Below is a small trained network, with its code and all its weights. Each question gives an input and a class and asks what happens when units are switched off, that is, made to give their printed mean instead of their output.

import numpy as np


def w(rows, s, z=0):
    codes = np.array(rows[::2]) - 128.0
    scale = np.full(codes.shape[1], s)
    scale[-1] = z or s
    return codes * scale


def f(y):
    return y / 2 * (1 + np.tanh(0.7978845608 * (y + 0.044715 * y**3)))


def log_softmax(a):
    a = a - a.max(-1, keepdims=True)
    return a - np.log(np.exp(a).sum(-1, keepdims=True))


def net(x, mask):
    res = np.array(x, float).reshape(1, 7) / 4 @ E
    y = f(res @ A[0][:, :-1].T + A[0][:, -1])
    res = res + np.where(mask, y, B[0][:, -1]) @ B[0][:, :-1]
    return log_softmax(res[-1] @ U[:, :-1].T + U[:, -1])


A, B = {}, {}
E = w([
[117,120,128,125,121,137],'x0',
[158,150,124,146,123,127],'x1',
[225,9,145,117,132,125],'x2',
[168,179,93,24,138,217],'x3',
[154,151,198,75,40,68],'x4',
[124,122,125,133,110,147],'x5',
[137,135,128,135,126,130],'x6',
],0.013)
A[0] = w([
[81,166,143,137,142,138,4],'n1',
[117,128,90,112,88,175,52],'n2',
[87,166,106,131,65,127,122],'n3',
[116,69,150,206,113,104,136],'n4',
[47,213,110,129,121,125,143],'n5',
[192,61,134,117,176,112,17],'n6',
[172,10,138,120,133,141,184],'n7',
[159,133,170,107,58,104,96],'n8',
[161,148,79,75,134,172,130],'n9',
[141,141,145,141,151,142,109],'n10',
[98,186,181,77,57,74,28],'n11',
[57,170,127,104,147,125,246],'n12',
[142,181,132,39,151,145,44],'n13',
[102,117,94,124,223,123,171],'n14',
[196,78,97,58,145,143,218],'n15',
[115,126,93,169,173,152,55],'n16',
[137,131,114,155,98,169,132],'n17',
[123,100,81,184,175,164,56],'n18',
[127,133,129,108,135,175,26],'n19',
[125,117,136,209,120,46,148],'n20',
[75,108,166,196,136,95,98],'n21',
[117,119,88,141,154,130,38],'n22',
[110,126,58,144,171,134,79],'n23',
[184,88,197,99,77,111,116],'n24',
[100,133,198,86,66,115,198],'n25',
[108,118,101,166,134,172,99],'n26',
[171,159,115,70,146,187,87],'n27',
[130,91,114,182,197,199,61],'n28',
[43,217,106,139,121,130,83],'n29',
[109,114,228,208,142,136,60],'n30',
[134,130,104,61,142,135,211],'n31',
[89,102,132,136,105,129,52],'n32',
],0.014,0.0023)
B[0] = w([
[153,156,100,188,168,147,171],'n1',
[97,134,113,104,143,163,156],'n2',
[171,141,119,169,145,120,185],'n3',
[34,169,233,67,78,164,229],'n4',
[148,164,147,211,186,159,245],'n5',
[166,187,118,189,164,177,213],'n6',
[188,226,112,254,197,179,254],'n7',
[155,65,73,115,142,89,205],'n8',
[46,136,183,86,89,137,205],'n9',
[98,104,125,144,125,119,132],'n10',
[191,84,29,101,128,55,235],'n11',
[136,143,141,196,133,172,209],'n12',
[78,131,150,93,78,122,211],'n13',
[160,90,101,105,110,119,196],'n14',
[120,176,187,164,125,181,220],'n15',
[138,84,68,97,116,95,181],'n16',
[122,117,150,131,135,106,136],'n17',
[191,97,88,100,146,38,199],'n18',
[100,162,115,96,103,128,155],'n19',
[74,170,183,67,31,168,238],'n20',
[92,150,175,78,78,144,215],'n21',
[151,115,109,99,155,111,153],'n22',
[145,76,51,92,126,67,184],'n23',
[207,89,77,138,165,122,230],'n24',
[162,86,71,109,141,100,213],'n25',
[164,75,126,113,112,115,167],'n26',
[44,125,208,74,68,115,212],'n27',
[170,83,66,98,136,72,211],'n28',
[161,175,133,193,159,161,247],'n29',
[83,119,148,58,117,164,200],'n30',
[80,143,139,100,68,149,182],'n31',
[95,157,133,121,121,104,142],'n32',
],0.0083,0.015)
U = w([
[157,147,147,182,149,176,252],'0',
[70,111,194,9,87,150,56],'1',
[174,26,72,54,129,63,41],'2',
],0.012,0.0035)

Each question gives the input, the list of numbers given to net, and the class t.
The units are the neurons (one row each of A and B). Each row of codes is followed by its name. A weight is (code - 128) times the scale printed after its matrix; where a second scale follows, it is the last column's (A, B and U).
mask holds one flag per neuron, in row order. A switched-off neuron (its flag False) gives its mean, the last column of its row in B, instead of its output. The means were averaged over made-up inputs and are rounded, as every weight is.
A unit's drop is (log p(t) with every unit on - log p(t) with that unit switched off) / (log p(t) with every unit on - log p(t) with every unit switched off).
The circuit of an input: a set's keep is (log p(t) with only the set's units on - log p(t) with every unit switched off) / (log p(t) with every unit on - log p(t) with every unit switched off). Starting from the 12 units with the biggest drops (on a tie, the unit counted first), units are removed one at a time, each time the one whose removal leaves the highest keep (on an exact tie, the one counted first), for as long as the keep stays at least 0.8.
units of the circuit, in order: the units of the circuit, biggest drop first
top k neurons: the k neurons with the biggest drops, biggest first
drop of u: that unit's drop, to one decimal
input [4,0,4,-6,0,-8,0], class 1: units of the circuit, in order -> [n4]
input [8,0,5,-1,-7,-1,-1], class 2: top 2 neurons -> [n28 n18]
input [-7,-4,-7,7,1,2,3], class 0: top 4 neurons -> [n5 n29 n12 n4]
input [0,1,-7,-1,6,-6,-3], class 0: top 2 neurons -> [n5 n29]
input [-8,0,-2,4,5,4,-7], class 2: top 2 neurons -> [n11 n4]
input [5,-6,0,8,-7,5,5], class 1: top 2 neurons -> [n27 n9]
input [2,-8,7,-7,7,3,-6], class 0: top 2 neurons -> [n7 n24]
input [-2,5,5,-7,-7,-6,-5], class 1: top 4 neurons -> [n4 n20 n21 n11]
input [6,7,3,-5,-5,1,-7], class 1: top 3 neurons -> [n4 n20 n11]
input [1,-5,-4,-6,8,0,1], class 2: top 2 neurons -> [n11 n25]
input [3,-7,-5,-6,-5,1,0], class 1: top 2 neurons -> [n7 n21]
input [-1,-6,7,7,-8,3,0], class 2: top 4 neurons -> [n28 n18 n23 n5]
input [5,7,7,0,5,-2,-2], class 0: drop of n7 -> 0.1
input [2,-6,3,-5,-6,6,-8], class 2: units of the circuit, in order -> [n28]
input [5,-4,7,-2,5,-5,5], class 0: drop of n7 -> 0.2
input [-3,3,-3,-1,-4,8,-4], class 2: drop of n7 -> 0.4
